Below are the code and all the weights of a small trained network. Each question names an input and a target symbol and asks about switching units off, where a switched-off unit gives its printed mean instead of its output.

import numpy as np


def w(rows, s, z=0):
    codes = np.array(rows[::2]) - 128.0
    scale = np.full(codes.shape[1], s)
    scale[-1] = z or s
    return codes * scale


def norm(h):
    return h / np.sqrt((h * h).mean(-1, keepdims=True) + 1e-5)


def softmax(a):
    e = np.exp(a - a.max(-1, keepdims=True))
    return e / e.sum(-1, keepdims=True)


def log_softmax(a):
    a = a - a.max(-1, keepdims=True)
    return a - np.log(np.exp(a).sum(-1, keepdims=True))


def net(x, mask):
    ids = ['αδθλμξω'.index(c) for c in x.split()]
    T = len(ids)
    res = E[ids] + P[:T]
    u = 0
    for l in range(2):
        r = norm(res)
        for j in range(3):
            rows = slice(2 * j, 2 * j + 2)
            q, k, v = (r @ M[l][rows].T for M in (Q, K, V))
            z = softmax(np.where(np.tri(T) > 0, q @ k.T / 2**0.5, -1e9)) @ v
            o = O[l][rows]
            res = res + np.where(mask[u + j], z, o[:, -1]) @ o[:, :-1]
        u += 3
    return log_softmax(norm(res)[-1] @ U[:, :-1].T + U[:, -1])


Q, K, V, O = {}, {}, {}, {}
E = w([
[175,167,86],'α',
[95,94,107],'δ',
[44,134,156],'θ',
[60,124,144],'λ',
[163,52,73],'μ',
[100,254,142],'ξ',
[144,148,186],'ω',
],0.019)
P = w([
[151,110,172],'0',
[197,100,185],'1',
[191,114,200],'2',
[177,101,202],'3',
[180,82,171],'4',
[122,27,104],'5',
[86,3,13],'6',
],0.0046)
Q[0] = w([
[3,10,183],'0.h1',
[170,92,179],'0.h1',
[125,127,80],'0.h2',
[180,205,138],'0.h2',
[165,96,156],'0.h3',
[58,210,115],'0.h3',
],0.015)
K[0] = w([
[52,33,6],'0.h1',
[161,205,59],'0.h1',
[77,144,166],'0.h2',
[88,132,58],'0.h2',
[107,69,85],'0.h3',
[151,133,212],'0.h3',
],0.014)
V[0] = w([
[158,78,169],'0.h1',
[33,151,66],'0.h1',
[151,69,149],'0.h2',
[204,95,248],'0.h2',
[150,113,229],'0.h3',
[100,142,197],'0.h3',
],0.012)
O[0] = w([
[127,83,124,221],'0.h1',
[161,191,211,116],'0.h1',
[107,86,91,229],'0.h2',
[57,165,5,254],'0.h2',
[134,125,85,137],'0.h3',
[88,135,98,84],'0.h3',
],0.012,0.0037)
Q[1] = w([
[69,49,223],'1.h1',
[129,219,32],'1.h1',
[14,3,143],'1.h2',
[136,199,82],'1.h2',
[117,39,119],'1.h3',
[30,224,155],'1.h3',
],0.018)
K[1] = w([
[52,42,71],'1.h1',
[183,254,148],'1.h1',
[73,81,241],'1.h2',
[201,143,119],'1.h2',
[53,28,84],'1.h3',
[93,150,209],'1.h3',
],0.018)
V[1] = w([
[171,170,205],'1.h1',
[214,157,89],'1.h1',
[184,186,71],'1.h2',
[8,169,84],'1.h2',
[251,96,137],'1.h3',
[105,102,176],'1.h3',
],0.023)
O[1] = w([
[208,189,172,48],'1.h1',
[169,184,29,90],'1.h1',
[190,199,2,1],'1.h2',
[221,37,129,116],'1.h2',
[2,189,87,163],'1.h3',
[115,70,190,138],'1.h3',
],0.014,0.0094)
U = w([
[155,225,45,129],'α',
[78,181,249,93],'δ',
[235,74,204,150],'θ',
[216,87,203,44],'λ',
[53,104,52,185],'μ',
[253,216,141,252],'ξ',
[248,53,2,62],'ω',
],0.0092,0.0036)

Each question gives the input, a string of symbols that net reads in full, and the target symbol t.
The units are the heads (2 rows each of Q, K, V and O). Each row of codes is followed by its name. A weight is (code - 128) times the scale printed after its matrix; where a second scale follows, it is the last column's (O and U).
mask holds one flag per head, layer by layer. A switched-off head (its flag False) gives its mean, the last column of its rows in O, instead of its output. The means were averaged over made-up inputs and are rounded, as every weight is.
A unit's drop is (log p(t) with every unit on - log p(t) with that unit switched off) / (log p(t) with every unit on - log p(t) with every unit switched off).
The circuit of an input: a set's keep is (log p(t) with only the set's units on - log p(t) with every unit switched off) / (log p(t) with every unit on - log p(t) with every unit switched off). Starting from all 6 units, units are removed one at a time, each time the one whose removal leaves the highest keep (on an exact tie, the one counted first), for as long as the keep stays at least 0.8.
units of the circuit, in order: the units of the circuit, biggest drop first
unit that matters most: the unit with the biggest drop
heads that matter: for each layer, one digit per head in row order, 1 if its drop is at least 0.15 and else 0, layers parted by /
input δ μ δ μ λ θ ξ, target ξ: unit that matters most => 1.h1
input ω α α δ α, target ω: heads that matter => 100 / 010
input α ξ ω ω μ θ, target α: heads that matter => 010 / 100
input α μ δ ω ξ μ μ, target α: heads that matter => 010 / 110
input ω θ θ λ θ, target ω: units of the circuit, in order => 1.h2, 0.h2
input μ μ α ξ θ α, target ξ: heads that matter => 100 / 100
input ω μ ω μ, target ω: heads that matter => 110 / 011
input ξ ω α δ, target ξ: units of the circuit, in order => 0.h2, 1.h1
input ω μ δ μ, target ω: units of the circuit, in order => 0.h2, 1.h2
input θ μ δ α δ δ, target δ: units of the circuit, in order => 0.h2, 0.h1, 1.h2
input ξ δ ξ ξ δ δ, target δ: units of the circuit, in order => 0.h2, 1.h2
input θ ω ξ, target θ: units of the circuit, in order => 0.h1, 1.h3
input δ ξ ω θ λ ω, target θ: heads that matter => 100 / 010
input ξ ξ μ δ ω, target ξ: unit that matters most => 0.h2
input μ ξ ω, target μ: heads that matter => 000 / 110
input μ ω ξ, target μ: heads that matter => 101 / 000
input ω α δ μ θ, target ω: heads that matter => 011 / 010
input θ ω μ, target θ: heads that matter => 110 / 100
input δ δ ω α μ μ, target δ: heads that matter => 110 / 110
input α δ μ δ α μ, target δ: units of the circuit, in order => 1.h2, 0.h2
input ω μ μ ξ, target ω: units of the circuit, in order => 0.h2, 1.h2
